Here is a tiny trained network, its code and every weight. The questions are about switching its units off for an input and a target symbol, where a switched-off unit gives its printed mean instead of its output.

import numpy as np


def w(rows, s, z=0):
    codes = np.array(rows[::2]) - 128.0
    scale = np.full(codes.shape[1], s)
    scale[-1] = z or s
    return codes * scale


def f(y):
    return np.maximum(y, 0)


def softmax(a):
    e = np.exp(a - a.max(-1, keepdims=True))
    return e / e.sum(-1, keepdims=True)


def log_softmax(a):
    a = a - a.max(-1, keepdims=True)
    return a - np.log(np.exp(a).sum(-1, keepdims=True))


def net(x, mask):
    ids = ['ΛΠΦΩαβγδεζηθξστψ'.index(c) for c in x.split()]
    T = len(ids)
    res = E[ids] + P[:T]
    u = 0
    for l in range(2):
        r = res
        for j in range(2):
            rows = slice(2 * j, 2 * j + 2)
            q, k, v = (r @ M[l][rows].T for M in (Q, K, V))
            z = softmax(np.where(np.tri(T) > 0, q @ k.T / 2**0.5, -1e9)) @ v
            o = O[l][rows]
            res = res + np.where(mask[u + j], z, o[:, -1]) @ o[:, :-1]
        u += 2
        y = f(res @ A[l][:, :-1].T + A[l][:, -1])
        res = res + np.where(mask[u : u + 8], y, B[l][:, -1]) @ B[l][:, :-1]
        u += 8
    return log_softmax(res[-1] @ U[:, :-1].T + U[:, -1])


Q, K, V, O, A, B = {}, {}, {}, {}, {}, {}
E = w([
[101,110,103,141,156,222,13,145,237,122],'Λ',
[190,159,148,55,64,104,215,74,161,136],'Π',
[92,123,195,129,210,114,168,125,35,118],'Φ',
[81,128,181,126,195,98,108,149,40,50],'Ω',
[159,151,129,109,105,124,96,187,129,110],'α',
[127,151,170,199,195,109,173,158,92,100],'β',
[122,173,140,106,115,172,161,187,85,184],'γ',
[158,171,143,115,120,148,117,187,108,135],'δ',
[80,254,38,130,148,100,108,124,92,150],'ε',
[157,164,127,131,122,124,109,186,134,133],'ζ',
[126,178,148,122,117,158,149,189,95,187],'η',
[161,134,136,102,127,134,127,195,132,133],'θ',
[136,41,92,82,49,134,59,184,109,108],'ξ',
[159,112,140,69,116,145,141,202,101,138],'σ',
[168,166,123,122,108,126,105,186,122,111],'τ',
[151,182,146,141,128,150,157,192,140,175],'ψ',
],0.015)
P = w([
[213,167,224,204,139,202,64,99,92,243],'0',
[232,130,97,140,136,217,110,138,2,125],'1',
[195,135,98,131,127,201,121,152,32,102],'2',
[167,146,104,140,107,172,124,171,94,95],'3',
[145,137,118,120,89,141,110,176,129,100],'4',
[126,129,130,106,105,132,117,176,147,116],'5',
[109,130,142,99,112,127,114,171,144,121],'6',
[101,129,145,95,124,122,125,172,147,127],'7',
[92,122,150,84,125,111,128,166,144,135],'8',
[78,128,163,76,121,108,127,155,138,140],'9',
[77,120,154,71,128,116,146,152,126,143],'10',
[72,119,156,75,129,113,153,148,126,143],'11',
[60,121,167,62,122,116,142,136,108,145],'12',
],0.0075)
Q[0] = w([
[176,180,154,133,195,130,164,253,33,48],'L0H1',
[175,88,159,64,3,116,99,236,134,144],'L0H1',
[135,90,136,91,94,109,156,67,239,112],'L0H2',
[120,130,149,168,167,4,182,60,97,14],'L0H2',
],0.0058)
K[0] = w([
[106,222,216,74,122,47,176,169,100,142],'L0H1',
[179,56,171,97,82,161,175,222,89,112],'L0H1',
[208,123,115,98,94,174,161,84,112,107],'L0H2',
[102,110,153,108,144,133,127,2,222,69],'L0H2',
],0.0062)
V[0] = w([
[84,127,53,199,180,118,37,116,157,114],'L0H1',
[139,194,93,174,120,32,225,143,99,151],'L0H1',
[99,129,135,176,191,135,2,203,112,113],'L0H2',
[86,167,98,97,162,91,84,124,177,103],'L0H2',
],0.0063)
O[0] = w([
[87,43,94,159,137,21,188,128,79,103,62],'L0H1',
[180,38,149,57,228,164,87,8,160,79,164],'L0H1',
[203,68,24,162,3,187,110,57,106,192,252],'L0H2',
[86,33,109,118,142,188,189,51,182,175,79],'L0H2',
],0.0058,0.0034)
A[0] = w([
[92,56,12,141,53,90,115,129,183,119,144],'L0N1',
[222,35,99,111,126,162,60,147,177,69,187],'L0N2',
[127,128,124,131,161,161,73,145,145,77,121],'L0N3',
[210,115,148,174,167,138,138,151,91,97,103],'L0N4',
[220,135,99,121,42,190,97,108,163,137,75],'L0N5',
[174,190,77,105,28,96,112,94,111,183,254],'L0N6',
[30,87,253,72,162,95,202,130,141,119,223],'L0N7',
[151,82,147,230,141,144,155,39,36,117,131],'L0N8',
],0.0062,0.0036)
B[0] = w([
[124,208,159,65,216,63,153,170,74,105,170],'L0N1',
[177,104,198,106,212,154,150,129,203,215,184],'L0N2',
[177,165,153,152,117,130,152,105,130,172,147],'L0N3',
[103,94,80,170,174,95,209,102,136,113,158],'L0N4',
[145,32,255,131,141,71,157,50,144,176,188],'L0N5',
[129,142,45,40,144,199,139,138,185,130,254],'L0N6',
[143,108,186,168,124,162,35,207,99,138,168],'L0N7',
[116,131,93,232,144,154,62,238,122,103,162],'L0N8',
],0.0065,0.008)
Q[1] = w([
[43,78,142,111,144,92,144,2,105,115],'L1H1',
[97,149,76,162,162,118,162,76,100,119],'L1H1',
[196,119,139,105,169,247,97,152,123,182],'L1H2',
[107,99,132,30,181,108,217,101,120,196],'L1H2',
],0.007)
K[1] = w([
[103,138,42,72,194,3,196,63,76,76],'L1H1',
[176,202,64,141,121,111,26,110,103,168],'L1H1',
[103,73,177,33,69,130,90,156,151,225],'L1H2',
[114,163,41,8,176,142,238,151,85,168],'L1H2',
],0.0055)
V[1] = w([
[149,91,228,254,199,95,233,243,196,141],'L1H1',
[73,234,47,138,228,131,93,68,111,148],'L1H1',
[125,162,70,79,142,140,152,104,223,220],'L1H2',
[184,117,111,196,131,142,198,81,223,124],'L1H2',
],0.0052)
O[1] = w([
[94,148,120,143,76,255,146,71,34,97,158],'L1H1',
[120,58,247,57,181,130,159,154,167,155,117],'L1H1',
[198,181,119,89,153,162,62,131,219,65,253],'L1H2',
[84,96,147,138,41,150,77,146,74,17,107],'L1H2',
],0.0062,0.0058)
A[1] = w([
[107,130,164,185,144,138,166,46,70,190,85],'L1N1',
[145,54,177,92,114,119,241,93,162,175,127],'L1N2',
[101,89,180,100,140,1,147,67,168,158,2],'L1N3',
[66,191,123,93,163,91,132,252,72,83,135],'L1N4',
[178,142,228,134,154,100,122,92,192,182,57],'L1N5',
[123,99,223,166,152,134,138,27,67,24,22],'L1N6',
[117,209,37,110,80,150,177,54,123,117,76],'L1N7',
[131,160,128,112,77,151,93,143,145,82,71],'L1N8',
],0.0077,0.0026)
B[1] = w([
[77,136,94,90,127,144,192,125,132,122,160],'L1N1',
[173,116,91,228,97,132,2,181,53,87,157],'L1N2',
[59,58,109,172,40,108,118,73,41,186,151],'L1N3',
[120,133,126,122,108,55,222,100,102,107,253],'L1N4',
[91,68,56,181,74,176,110,110,57,171,233],'L1N5',
[97,104,135,118,188,194,123,71,232,28,186],'L1N6',
[197,21,149,203,96,173,38,175,155,135,216],'L1N7',
[90,121,132,108,148,112,161,154,102,169,213],'L1N8',
],0.0092,0.0045)
U = w([
[144,99,111,142,131,207,31,157,132,165,233],'Λ',
[151,227,157,17,193,139,173,168,230,96,251],'Π',
[83,165,116,51,137,126,255,106,121,178,199],'Φ',
[75,93,119,154,82,97,179,170,43,172,191],'Ω',
[124,142,119,152,128,108,116,123,104,119,41],'α',
[80,94,111,117,118,160,150,97,148,96,47],'β',
[141,137,148,158,151,102,125,125,113,133,81],'γ',
[134,144,124,152,136,112,124,130,96,123,35],'δ',
[136,29,190,156,163,98,150,147,157,133,120],'ε',
[117,132,115,143,125,120,116,116,113,112,24],'ζ',
[134,134,145,147,151,110,118,125,103,128,64],'η',
[118,146,110,146,123,119,117,126,102,105,41],'θ',
[133,157,126,167,148,100,115,131,83,126,93],'ξ',
[130,149,117,153,135,108,123,127,94,119,64],'σ',
[120,139,118,144,126,119,119,119,107,122,36],'τ',
[124,138,124,130,134,121,117,113,126,110,11],'ψ',
],0.008,0.003)

Each question gives the input, a string of symbols that net reads in full, and the target symbol t.
The units are the heads (2 rows each of Q, K, V and O) and the neurons (one row each of A and B). Each row of codes is followed by its name. A weight is (code - 128) times the scale printed after its matrix; where a second scale follows, it is the last column's (O, A, B and U).
mask holds one flag per unit, layer by layer, with each layer's heads first. A switched-off unit (its flag False) gives its mean, the last column of its rows in O or B, instead of its output. The means were averaged over made-up inputs and are rounded, as every weight is.
A unit's drop is (log p(t) with every unit on - log p(t) with that unit switched off) / (log p(t) with every unit on - log p(t) with every unit switched off).
The circuit of an input: a set's keep is (log p(t) with only the set's units on - log p(t) with every unit switched off) / (log p(t) with every unit on - log p(t) with every unit switched off). Starting from the 12 units with the biggest drops (on a tie, the unit counted first), units are removed one at a time, each time the one whose removal leaves the highest keep (on an exact tie, the one counted first), for as long as the keep stays at least 0.8.
units of the circuit, in order: the units of the circuit, biggest drop first
unit that matters most: the unit with the biggest drop
k most important neurons: the k neurons with the biggest drops, biggest first
top k neurons in layer l: the k neurons of layer l with the biggest drops, biggest first
input Λ β ξ ξ ε α ε Φ Ω Λ ε ψ, target Λ: 2 most important neurons : [L1N7; L1N4]
input β Λ ε, target Λ: top 3 neurons in layer 0 : [L0N6; L0N8; L0N5]
input β ψ Λ Π ε η ψ ε ε ζ σ, target Λ: unit that matters most : L0H1
input Ω ψ ξ Π θ ξ, target Π: units of the circuit, in order : [L0H1; L0N1; L0N2; L1N5]
input Φ ε β, target Φ: 3 most important neurons : [L0N8; L1N1; L0N5]
input β β γ β Φ, target β: top 2 neurons in layer 0 : [L0N6; L0N4]
input Π ψ Ω, target Π: top 2 neurons in layer 1 : [L1N6; L1N5]
input τ Λ β α β Φ Λ, target Π: 3 most important neurons : [L0N1; L1N5; L0N2]
input ε Λ ε ε Λ ε ψ δ Φ, target ε: top 3 neurons in layer 0 : [L0N8; L0N7; L0N6]
input ε β Φ, target ε: 2 most important neurons : [L0N4; L1N6]
input ε ε ε Ω ε β, target ε: 2 most important neurons : [L0N8; L0N7]
input Λ α β, target Λ: units of the circuit, in order : [L0H2; L0N8]
input β Π β α Λ ε, target Λ: 4 most important neurons : [L1N7; L0N6; L0N5; L0N8]
input Ω Φ Ω, target Ω: units of the circuit, in order : [L1H2; L1N4]
input θ β δ Φ β Ω ε Λ Π ε β β η, target Λ: 3 most important neurons : [L0N1; L1N7; L1N4]
input Φ α δ ε Λ η η Λ Π ε, target Π: units of the circuit, in order : [L1N5; L0N6]
input ε β β, target ε: unit that matters most : L0N4
input Λ β Ω, target Λ: top 4 neurons in layer 0 : [L0N1; L0N8; L0N2; L0N5]
input Π β Π ε Π β, target Π: top 2 neurons in layer 0 : [L0N5; L0N4]
input ε Λ Ω η β ε β Π ε θ, target Λ: units of the circuit, in order : [L0H1; L0N2; L1N4; L1N5]
input Ω β ε β ε θ α β γ, target Λ: most important neuron : [L1N7]
input Ω Ω ε ε ε τ Φ ε Λ β ε γ, target Λ: top 2 neurons in layer 0 : [L0N1; L0N8]
input η Ω ξ Ω Π ε β γ ψ ε γ, target Π: units of the circuit, in order : [L1N5; L0N5]
input β ε ζ β, target β: top 2 neurons in layer 1 : [L1N6; L1N1]
input Ω δ β, target Ω: 2 most important neurons : [L0N8; L0N6]
